Below are the code and all the weights of a small trained network. Each question names an input and a target symbol and asks about switching units off, where a switched-off unit gives its printed mean instead of its output.

import numpy as np


def w(rows, s, z=0):
    codes = np.array(rows[::2]) - 128.0
    scale = np.full(codes.shape[1], s)
    scale[-1] = z or s
    return codes * scale


def softmax(a):
    e = np.exp(a - a.max(-1, keepdims=True))
    return e / e.sum(-1, keepdims=True)


def log_softmax(a):
    a = a - a.max(-1, keepdims=True)
    return a - np.log(np.exp(a).sum(-1, keepdims=True))


def net(x, mask):
    ids = ['αβγδζηλξπω'.index(c) for c in x.split()]
    T = len(ids)
    res = E[ids] + P[:T]
    u = 0
    for l in range(2):
        r = res
        for j in range(3):
            rows = slice(2 * j, 2 * j + 2)
            q, k, v = (r @ M[l][rows].T for M in (Q, K, V))
            z = softmax(np.where(np.tri(T) > 0, q @ k.T / 2**0.5, -1e9)) @ v
            o = O[l][rows]
            res = res + np.where(mask[u + j], z, o[:, -1]) @ o[:, :-1]
        u += 3
    return log_softmax(res[-1] @ U[:, :-1].T + U[:, -1])


Q, K, V, O = {}, {}, {}, {}
E = w([
[145,160,175],'α',
[177,199,99],'β',
[87,138,172],'γ',
[7,206,117],'δ',
[127,182,81],'ζ',
[72,88,103],'η',
[46,63,103],'λ',
[128,143,154],'ξ',
[121,147,80],'π',
[141,138,176],'ω',
],0.017)
P = w([
[200,206,36],'0',
[179,163,162],'1',
[154,222,127],'2',
[171,135,154],'3',
[239,166,78],'4',
[136,253,84],'5',
[225,49,159],'6',
[174,174,100],'7',
[156,93,151],'8',
[129,129,82],'9',
[142,205,143],'10',
[139,83,170],'11',
[114,136,154],'12',
[117,133,137],'13',
],0.0047)
Q[0] = w([
[160,191,178],'L0H1',
[191,68,147],'L0H1',
[92,122,105],'L0H2',
[77,205,147],'L0H2',
[7,103,146],'L0H3',
[183,87,212],'L0H3',
],0.016)
K[0] = w([
[82,72,142],'L0H1',
[71,142,247],'L0H1',
[126,173,189],'L0H2',
[74,121,75],'L0H2',
[48,64,166],'L0H3',
[167,135,233],'L0H3',
],0.014)
V[0] = w([
[91,166,217],'L0H1',
[60,115,131],'L0H1',
[76,102,6],'L0H2',
[180,94,154],'L0H2',
[128,165,233],'L0H3',
[72,116,128],'L0H3',
],0.012)
O[0] = w([
[79,173,91,133],'L0H1',
[62,129,136,112],'L0H1',
[101,2,139,191],'L0H2',
[91,173,157,3],'L0H2',
[103,126,48,135],'L0H3',
[180,223,153,137],'L0H3',
],0.0087,0.0045)
Q[1] = w([
[188,158,44],'L1H1',
[185,91,43],'L1H1',
[255,215,114],'L1H2',
[91,112,167],'L1H2',
[184,114,219],'L1H3',
[143,21,100],'L1H3',
],0.013)
K[1] = w([
[157,56,253],'L1H1',
[94,60,205],'L1H1',
[190,218,49],'L1H2',
[174,163,155],'L1H2',
[88,58,60],'L1H3',
[139,225,45],'L1H3',
],0.014)
V[1] = w([
[200,104,247],'L1H1',
[197,161,68],'L1H1',
[237,173,188],'L1H2',
[228,68,42],'L1H2',
[187,214,149],'L1H3',
[191,113,45],'L1H3',
],0.011)
O[1] = w([
[50,129,215,2],'L1H1',
[67,220,75,194],'L1H1',
[60,224,89,77],'L1H2',
[20,38,167,205],'L1H2',
[134,254,149,161],'L1H3',
[13,128,120,212],'L1H3',
],0.0072,0.0027)
U = w([
[83,162,126,79],'α',
[12,143,151,127],'β',
[135,160,151,253],'γ',
[103,91,54,76],'δ',
[26,126,145,135],'ζ',
[93,103,181,120],'η',
[93,161,254,82],'λ',
[66,135,102,64],'ξ',
[53,120,180,111],'π',
[87,159,136,79],'ω',
],0.0093,0.0044)

Each question gives the input, a string of symbols that net reads in full, and the target symbol t.
The units are the heads (2 rows each of Q, K, V and O). Each row of codes is followed by its name. A weight is (code - 128) times the scale printed after its matrix; where a second scale follows, it is the last column's (O and U).
mask holds one flag per head, layer by layer. A switched-off head (its flag False) gives its mean, the last column of its rows in O, instead of its output. The means were averaged over made-up inputs and are rounded, as every weight is.
A unit's drop is (log p(t) with every unit on - log p(t) with that unit switched off) / (log p(t) with every unit on - log p(t) with every unit switched off).
The circuit of an input: a set's keep is (log p(t) with only the set's units on - log p(t) with every unit switched off) / (log p(t) with every unit on - log p(t) with every unit switched off). Starting from all 6 units, units are removed one at a time, each time the one whose removal leaves the highest keep (on an exact tie, the one counted first), for as long as the keep stays at least 0.8.
circuit, biggest first: the units of the circuit, biggest drop first
most important unit: the unit with the biggest drop
heads that matter: for each layer, one digit per head in row order, 1 if its drop is at least 0.15 and else 0, layers parted by /
drop of u: that unit's drop, to one decimal
input β γ ξ, target β: most important unit : L0H1
input λ ω β γ δ γ, target η: circuit, biggest first : L0H2, L1H2, L0H1
input λ γ β δ δ γ, target η: circuit, biggest first : L0H2, L1H2
input γ α η δ ζ γ λ, target γ: circuit, biggest first : L0H2, L1H2, L1H3
input δ ζ η ω, target δ: circuit, biggest first : L0H1, L1H1, L1H3
input δ ζ π ξ, target δ: heads that matter : 110 / 101
input β ζ γ, target β: circuit, biggest first : L0H1, L1H2, L1H1
input λ δ η ζ, target η: circuit, biggest first : L0H2, L0H1, L1H2
input λ ζ α α β, target η: heads that matter : 111 / 100
input δ γ η, target δ: circuit, biggest first : L0H1, L1H1
input β β ζ η, target β: heads that matter : 101 / 111
input γ γ γ η β ζ ω η λ γ δ η, target γ: drop of L1H3 : 0.1
input β ω ω, target β: drop of L1H3 : 0.1
input δ ξ γ, target δ: drop of L0H1 : 0.3
input λ ζ γ β, target η: most important unit : L0H2
